Each row has a hidden trait or not; one of two labels after the row says which. A new part has a new trait and new labels.
In the rows, 100 means zero.
[101  90  99  87 107 110 126  68  91  97  45 102 119 112  90  87  95  81
 108  84  98  89 102  94 105  85 108 110 103  81  93 103  83 130 131 104
 121  72 100  90 107 107  97  92  88  64  49  67 102 107  97 117  99  98
  88 136  78  83  98 104  93  82] | Lub
[ 95  91 107 104 103  93 149  44  77  98  17  91 140 143  83 107 105  84
 118  86  92  72  98  91 108  90 116 111 101  78  93 117  66 131 152 101
 135  73  94  83 104 114  99  84  86  36  15  47  91 104  89 130  85 103
  88 156  66  76  93  70  92  59] | Bekom
[ 92  87 105  80 108 104 147  61  88 103  32  73 124 135  91  86  98  95
  81  86  89  82  94  86 119  90 104 114  99  83  92 103  79 139 135  99
 137  68  86  90 102 114  97  93  81  47  29  63  96 104  97 119 101 108
  82 159  72  80 100  95  92  63] | Lub
[102  96  83  90 107 106  63 146 126 112 164  89  57  75 119  79  93 107
  65 122 100 119  92 103 103  92  87  92  94 122  98  75 130  69  59  94
  83 105 106 114 110  90 100 119  83 143 200 148 121 101 127  97 113 104
 107  59 123 125 129 113 106 115] | Bekom
[105  97  84  96 107 107  70 118 114 108 126 115  72  78 108  79  92  91
  82 109 101 107  98 103 104  81  98  92 100 108  89  86 115  79  88 101
  96  98 114 104 116  95 101 106  79 121 170 123 120 109 118 102 100  89
 104  80 106 114 119 100 101 108] | Bekom
[ 95  95  93  77 110 102  79 129 123 120 136  68  60  92 120  72  89 126
  28 118  91 113  86  92 123  92  84  96  92 124  89  74 124  84  71  94
 106  99  93 112 108 103 100 117  75 120 174 143 117 101 125  93 111 102
  96  92 111 119 128 107 104  93] | Bekom
[102  87  88  70 120 101 100 139 121 114 126  65  67  92 119  72  91 122
  79 110  89 119  87 103 109  91  92 108  95 129 105  79 119 100  52 100
  94  87 103 111 111  97  98 120  92 118 156 138 118  98 118  97 121 105
  97  81 124 117 126 146 100 100] | Bekom
[101  94  93  75 114 106  95 110 114 111 100  82  78  89 111  72  87 115
  65 105  94 110  93  95 115  89  93 103  98 114  91  81 112 103  81 101
 107  87  99 105 108 103  99 110  84 109 137 125 117 104 115  95 109  96
  93 100 106 109 118 124  99  95] | Lub

Next part:
[105 111 177 102 102  78  97 103  69 116 102  92 111 105  97  89 108  93
  94  99  78  91  91  87  75] | Z
[106  92 117 100  69  95  95  79  87 118  80  99 126 106  96 101 108 107
 101  97  96 121  94 102 100] | Z
[ 99  88  88 103  70  46 104  73  95 110  77 107 139 103 111 120 100 101
 109  95 120 126 101 121 143] | G
[101 100 109  93 108 117  94 133 110  98  98  91  99  93  92 101  84 102
 102 103 118 102 106 101  78] | Z
[108 108 131 100  96  69  94 115  72 119  98  92 120 104  94  97 105  98
  97  97  87  99  93  94  76] | Z
[108 112 145  99 106  77  94 108  61 128  93  93 107 108  95  86 109  82
  92  97  67  94  88  83  66] | Z
[ 96  92 104  99  75  97 101  87 116  96  96 101 117 100 102 101  95 105
 108 104 119 116 103 108 107] | G
[ 91 126 200 119  61   0 108  87  40 117 110  93 198  96 138  96 115  62
 115  95  96 100  81 119 122] | Z
[ 96  84  55  95 101 166 102 103 148  75 102 106  75  95  95 118  81 127
 102 106 143 112 115 115 112] | G
[ 94  99 139 104  74  50 103  90  94 102  98  96 143  98 110  99  99  98
 111 103 117 111 100 112 114] | G
[ 98  98 124 100  75  85 100  97 109  98  96 100 123  98 103  93  93 101
 108 102 117 112 105 106 104] | G
[106 107 119  95 118 142  93 118  82 108 103  91  91 103  89  90  98 103
  91 102  93  93  96  86  67] | Z
[ 96  99 126  99  94 107  96 110 107  97 100  93 110  99 101 101  95 105
 103 105 114 104  99 103  86] | Z
[ 99  95 116  99  78  81  98  91 100 105  88 101 123 100 102 103  95 104
 109 101 115 115 102 106 102] | G
[103 111 152 102 103  70  97 109  70 119 103  93 123 102 100  93 106  90
  96  99  85  93  91  93  81] | Z
[102 107 150 104  95 106  96  82  74 120 110  95  88 110  97  75 117  97
  93 105  65  88  82  78  72] | Z
[ 92  94 108  99  86  83 104  96 128  92 104 101 108  97 105 103  89 105
 109 105 130 110 103 112 149] | G
[ 86 100  65  98 122 104 104 140 155  62 126  97  83  81 108 112  66 106
 110 110 154  92 120 117 107] | G
[101 101 132 102  94  96  96 106  94 107 105  94 107  99  98  94  98 105
 100 104 100  99  98 100  87] | Z
[ 97  92  98 101  79  72 103  88 108  95  89 107 133 100 106 116  94 101
 109  98 121 119 106 118 129] | G
[111  96 119  95  91 113  91 112  82 114  80  92 116 103  87 106  97 104
  96  97  96 111  97  99  81] | Z
[ 98 102 146 103  77  69  99  92  93 107 103  97 122  99 105  96  98  99
 107 103  95 106  94 106  95] | Z
[105 109 137 100 112  94  96 114  77 112 105  92 101 103  94  90 102  95
  94 102  85  88  93  89  70] | Z
[ 98 111 191 112  61   0 104  80  51 124  92  96 182 102 121  98 112  79
 109  94  92 112  83 113 117] | Z
[104 115 137  99 113  82  95 123  74 112 102  89 109  99  97  95  98  91
  95  99  91  92  97  95  78] | Z
[105 105 136  98 117 123  93 117  72 112 105  93  92 103  93  87 101  98
  90 101  83  90  92  86  59] | Z
